Below are the code and all the weights of a small trained network. Each question names an input and a class and asks about switching units off, where a switched-off unit gives its printed mean instead of its output.

import numpy as np


def w(rows, s, z=0):
    codes = np.array(rows[::2]) - 128.0
    scale = np.full(codes.shape[1], s)
    scale[-1] = z or s
    return codes * scale


def f(y):
    return np.maximum(y, 0)


def log_softmax(a):
    a = a - a.max(-1, keepdims=True)
    return a - np.log(np.exp(a).sum(-1, keepdims=True))


def net(x, mask):
    res = np.array(x, float).reshape(1, 6) / 4 @ E
    y = f(res @ A[0][:, :-1].T + A[0][:, -1])
    res = res + np.where(mask, y, B[0][:, -1]) @ B[0][:, :-1]
    return log_softmax(res[-1] @ U[:, :-1].T + U[:, -1])


A, B = {}, {}
E = w([
[181,93,184,124,15,118,215,120,230],'x0',
[212,135,180,222,200,53,55,163,132],'x1',
[125,144,126,153,113,137,130,120,119],'x2',
[149,50,77,167,111,215,78,210,172],'x3',
[99,73,152,182,173,134,254,205,55],'x4',
[140,92,142,99,124,127,118,123,111],'x5',
],0.0093)
A[0] = w([
[90,169,156,76,134,61,140,120,121,80],'n0',
[85,61,185,175,162,114,254,208,56,168],'n1',
[180,112,179,127,35,113,143,122,204,100],'n2',
[65,133,67,111,178,151,13,101,39,79],'n3',
[160,35,47,126,134,212,102,192,166,31],'n4',
[141,109,219,151,54,116,178,127,224,63],'n5',
[127,107,94,171,129,181,113,155,178,8],'n6',
[128,189,134,82,132,76,161,84,109,106],'n7',
[179,86,74,165,67,186,62,209,164,43],'n8',
[139,167,147,128,101,49,179,72,130,86],'n9',
[164,169,97,62,123,81,92,117,180,157],'n10',
[93,163,131,88,186,124,86,158,65,69],'n11',
[249,112,196,226,181,68,113,140,115,125],'n12',
[191,113,182,117,100,135,200,102,193,90],'n13',
[103,200,151,100,167,97,155,94,153,87],'n14',
[121,156,123,116,79,126,70,97,157,145],'n15',
[90,125,48,73,83,209,182,101,113,112],'n16',
[155,156,111,124,105,141,50,54,185,122],'n17',
[105,158,188,84,151,51,163,93,115,99],'n18',
[203,151,182,154,147,48,102,148,110,95],'n19',
[17,135,80,73,99,181,188,92,111,88],'n20',
[207,133,178,206,170,115,61,144,139,120],'n21',
[154,154,160,100,126,63,146,53,58,106],'n22',
[95,94,76,70,101,140,161,99,112,19],'n23',
[121,98,39,148,155,180,111,168,221,100],'n24',
[155,148,108,55,86,97,18,67,161,122],'n25',
[42,141,95,150,165,137,79,118,58,119],'n26',
],0.0081,0.0018)
B[0] = w([
[99,132,180,160,95,150,125,135,79,180],'n0',
[194,87,22,195,205,57,206,66,46,254],'n1',
[186,166,87,104,159,143,94,240,133,239],'n2',
[208,205,93,80,153,184,125,200,151,233],'n3',
[83,125,187,179,130,176,90,100,61,219],'n4',
[201,221,102,110,137,172,110,195,163,241],'n5',
[114,134,177,130,127,100,113,137,86,172],'n6',
[95,101,193,113,94,178,117,151,48,192],'n7',
[102,129,199,160,80,183,119,123,30,222],'n8',
[121,124,174,154,115,204,73,151,73,196],'n9',
[151,104,106,206,154,83,153,113,109,200],'n10',
[181,180,125,98,107,139,104,181,170,192],'n11',
[50,74,126,77,81,101,113,55,250,249],'n12',
[193,173,97,57,146,143,87,181,145,219],'n13',
[115,129,154,182,110,139,91,134,93,181],'n14',
[147,115,84,180,174,102,193,98,119,192],'n15',
[102,72,128,87,95,104,108,68,213,223],'n16',
[139,104,69,202,198,66,208,65,77,216],'n17',
[135,141,183,147,108,126,95,131,66,200],'n18',
[65,116,132,118,86,131,117,109,205,211],'n19',
[68,83,165,62,135,92,122,69,253,224],'n20',
[70,62,124,76,106,115,110,90,214,221],'n21',
[97,127,162,150,77,153,108,173,78,200],'n22',
[124,96,130,79,119,111,111,101,172,181],'n23',
[126,137,201,178,113,163,106,86,70,198],'n24',
[172,101,84,177,163,69,186,71,83,238],'n25',
[153,167,77,94,158,191,85,189,175,205],'n26',
],0.0068,0.011)
U = w([
[165,113,39,184,170,66,225,61,76,232],'0',
[51,98,149,67,86,111,122,67,240,188],'1',
[195,196,90,75,136,171,116,254,151,83],'2',
[87,133,254,155,89,171,108,131,26,2],'3',
],0.012,0.00092)

Each question gives the input, the list of numbers given to net, and the class t.
The units are the neurons (one row each of A and B). Each row of codes is followed by its name. A weight is (code - 128) times the scale printed after its matrix; where a second scale follows, it is the last column's (A, B and U).
mask holds one flag per neuron, in row order. A switched-off neuron (its flag False) gives its mean, the last column of its row in B, instead of its output. The means were averaged over made-up inputs and are rounded, as every weight is.
A unit's drop is (log p(t) with every unit on - log p(t) with that unit switched off) / (log p(t) with every unit on - log p(t) with every unit switched off).
The circuit of an input: a set's keep is (log p(t) with only the set's units on - log p(t) with every unit switched off) / (log p(t) with every unit on - log p(t) with every unit switched off). Starting from the 12 units with the biggest drops (on a tie, the unit counted first), units are removed one at a time, each time the one whose removal leaves the highest keep (on an exact tie, the one counted first), for as long as the keep stays at least 0.8.
circuit, biggest first: the units of the circuit, biggest drop first
most important unit: the unit with the biggest drop
top k neurons: the k neurons with the biggest drops, biggest first
drop when u is switched off: that unit's drop, to one decimal
input [-1,-4,1,-4,-4,8], class 0: most important unit => n25
input [-5,0,5,1,-5,-5], class 0: top 4 neurons => n17, n25, n5, n2
input [8,8,7,7,-6,-8], class 1: top 4 neurons => n12, n21, n3, n19
input [-7,7,-7,-4,-8,3], class 0: top 3 neurons => n25, n17, n10
input [8,8,-2,-7,3,8], class 1: top 2 neurons => n12, n19
input [-3,3,7,0,0,-5], class 1: top 4 neurons => n2, n5, n13, n21
input [0,3,-4,5,4,7], class 3: top 3 neurons => n4, n25, n17
input [8,3,7,-3,-7,-1], class 2: top 4 neurons => n2, n5, n1, n13
input [-1,3,-4,2,-3,-3], class 0: top 2 neurons => n20, n16
input [-7,3,-7,-7,1,-6], class 2: top 2 neurons => n3, n26
input [7,-7,5,6,-8,-4], class 0: top 2 neurons => n17, n25
input [-3,8,-5,-7,-1,-4], class 1: top 3 neurons => n12, n21, n19
input [8,-6,-5,-2,2,-2], class 2: top 2 neurons => n5, n2
input [-5,4,3,0,-1,-7], class 2: circuit, biggest first => n3
input [3,8,7,8,4,0], class 1: top 2 neurons => n12, n21
input [-5,-3,-7,-5,-4,-6], class 2: top 2 neurons => n3, n1
input [8,2,3,6,-8,-5], class 0: top 3 neurons => n17, n25, n15
input [-5,-8,5,7,0,0], class 1: drop when n20 is switched off => 1.2
input [4,-2,5,-7,6,-4], class 3: drop when n22 is switched off => 0.3
input [2,2,-5,-5,4,4], class 3: drop when n1 is switched off => -0.1
input [5,2,-2,7,-3,3], class 3: circuit, biggest first => n8
input [-7,-3,4,-5,4,-8], class 2: drop when n13 is switched off => 0.0
